Here is a tiny trained network, its code and every weight. The questions are about switching its units off for an input and a class, where a switched-off unit gives its printed mean instead of its output.

import numpy as np


def w(rows, s, z=0):
    codes = np.array(rows[::2]) - 128.0
    scale = np.full(codes.shape[1], s)
    scale[-1] = z or s
    return codes * scale


def f(y):
    return y / 2 * (1 + np.tanh(0.7978845608 * (y + 0.044715 * y**3)))


def log_softmax(a):
    a = a - a.max(-1, keepdims=True)
    return a - np.log(np.exp(a).sum(-1, keepdims=True))


def net(x, mask):
    res = np.array(x, float).reshape(1, 4) / 4 @ E
    y = f(res @ A[0][:, :-1].T + A[0][:, -1])
    res = res + np.where(mask, y, B[0][:, -1]) @ B[0][:, :-1]
    return log_softmax(res[-1] @ U[:, :-1].T + U[:, -1])


A, B = {}, {}
E = w([
[159,219,140,119,128,177,113,133,221,178],'x0',
[147,76,10,149,82,55,114,186,169,173],'x1',
[204,115,131,174,174,61,1,61,164,90],'x2',
[166,224,28,68,195,156,119,110,159,42],'x3',
],0.011)
A[0] = w([
[65,49,243,194,148,173,142,127,78,180,246],'n1',
[58,166,129,59,96,205,213,212,142,254,232],'n2',
[51,155,218,161,108,143,130,104,143,188,242],'n3',
[150,3,119,187,51,112,111,139,91,140,198],'n4',
[10,51,124,172,101,137,119,125,119,98,185],'n5',
[84,137,101,131,81,223,192,124,123,192,102],'n6',
[125,162,35,60,108,77,172,97,88,46,187],'n7',
[116,92,73,135,106,43,74,210,114,97,239],'n8',
[127,196,89,40,104,172,103,38,208,63,254],'n9',
[87,150,187,134,180,188,157,45,74,106,240],'n10',
],0.0076,0.0038)
B[0] = w([
[109,119,181,27,2,67,69,96,82,83,245],'n1',
[167,178,32,45,81,152,146,210,99,195,248],'n2',
[138,126,204,75,94,124,173,118,71,145,207],'n3',
[88,48,124,248,109,116,146,73,47,184,228],'n4',
[20,65,102,95,47,106,178,69,56,167,186],'n5',
[4,237,39,76,103,127,216,193,157,115,187],'n6',
[239,101,71,132,162,163,121,140,134,147,185],'n7',
[108,112,85,169,203,98,152,208,164,162,205],'n8',
[240,238,118,200,188,200,114,163,173,101,231],'n9',
[189,160,144,88,108,124,91,128,72,124,217],'n10',
],0.0085,0.014)
U = w([
[70,1,98,234,101,64,146,116,107,170,145],'0',
[250,239,56,166,249,191,31,97,207,33,240],'1',
[127,227,82,82,95,183,176,243,156,173,85],'2',
[50,172,153,176,83,189,159,163,212,80,2],'3',
[99,106,203,76,62,86,99,77,87,85,84],'4',
],0.0084,0.0045)

Each question gives the input, the list of numbers given to net, and the class t.
The units are the neurons (one row each of A and B). Each row of codes is followed by its name. A weight is (code - 128) times the scale printed after its matrix; where a second scale follows, it is the last column's (A, B and U).
mask holds one flag per neuron, in row order. A switched-off neuron (its flag False) gives its mean, the last column of its row in B, instead of its output. The means were averaged over made-up inputs and are rounded, as every weight is.
A unit's drop is (log p(t) with every unit on - log p(t) with that unit switched off) / (log p(t) with every unit on - log p(t) with every unit switched off).
The circuit of an input: a set's keep is (log p(t) with only the set's units on - log p(t) with every unit switched off) / (log p(t) with every unit on - log p(t) with every unit switched off). Starting from all 10 units, units are removed one at a time, each time the one whose removal leaves the highest keep (on an exact tie, the one counted first), for as long as the keep stays at least 0.8.
circuit, biggest first: the units of the circuit, biggest drop first
unit that matters most: the unit with the biggest drop
top k neurons: the k neurons with the biggest drops, biggest first
drop of u: that unit's drop, to one decimal
input [-1,0,2,-2], class 0: unit that matters most	n10
input [-5,-3,8,0], class 0: circuit, biggest first	n9; n1
input [-2,8,8,2], class 0: top 2 neurons	n4; n9
input [6,-7,1,-1], class 1: circuit, biggest first	n9; n5
input [-1,-8,5,0], class 1: top 2 neurons	n5; n4
input [-7,-5,-5,3], class 4: top 2 neurons	n9; n8
input [-3,-7,-4,0], class 4: top 2 neurons	n1; n9
input [1,-7,-5,-8], class 4: drop of n1	3.7
input [-7,-1,4,4], class 1: drop of n5	0.0
input [-4,7,2,4], class 0: drop of n8	0.3
input [2,3,0,-5], class 0: drop of n4	0.1
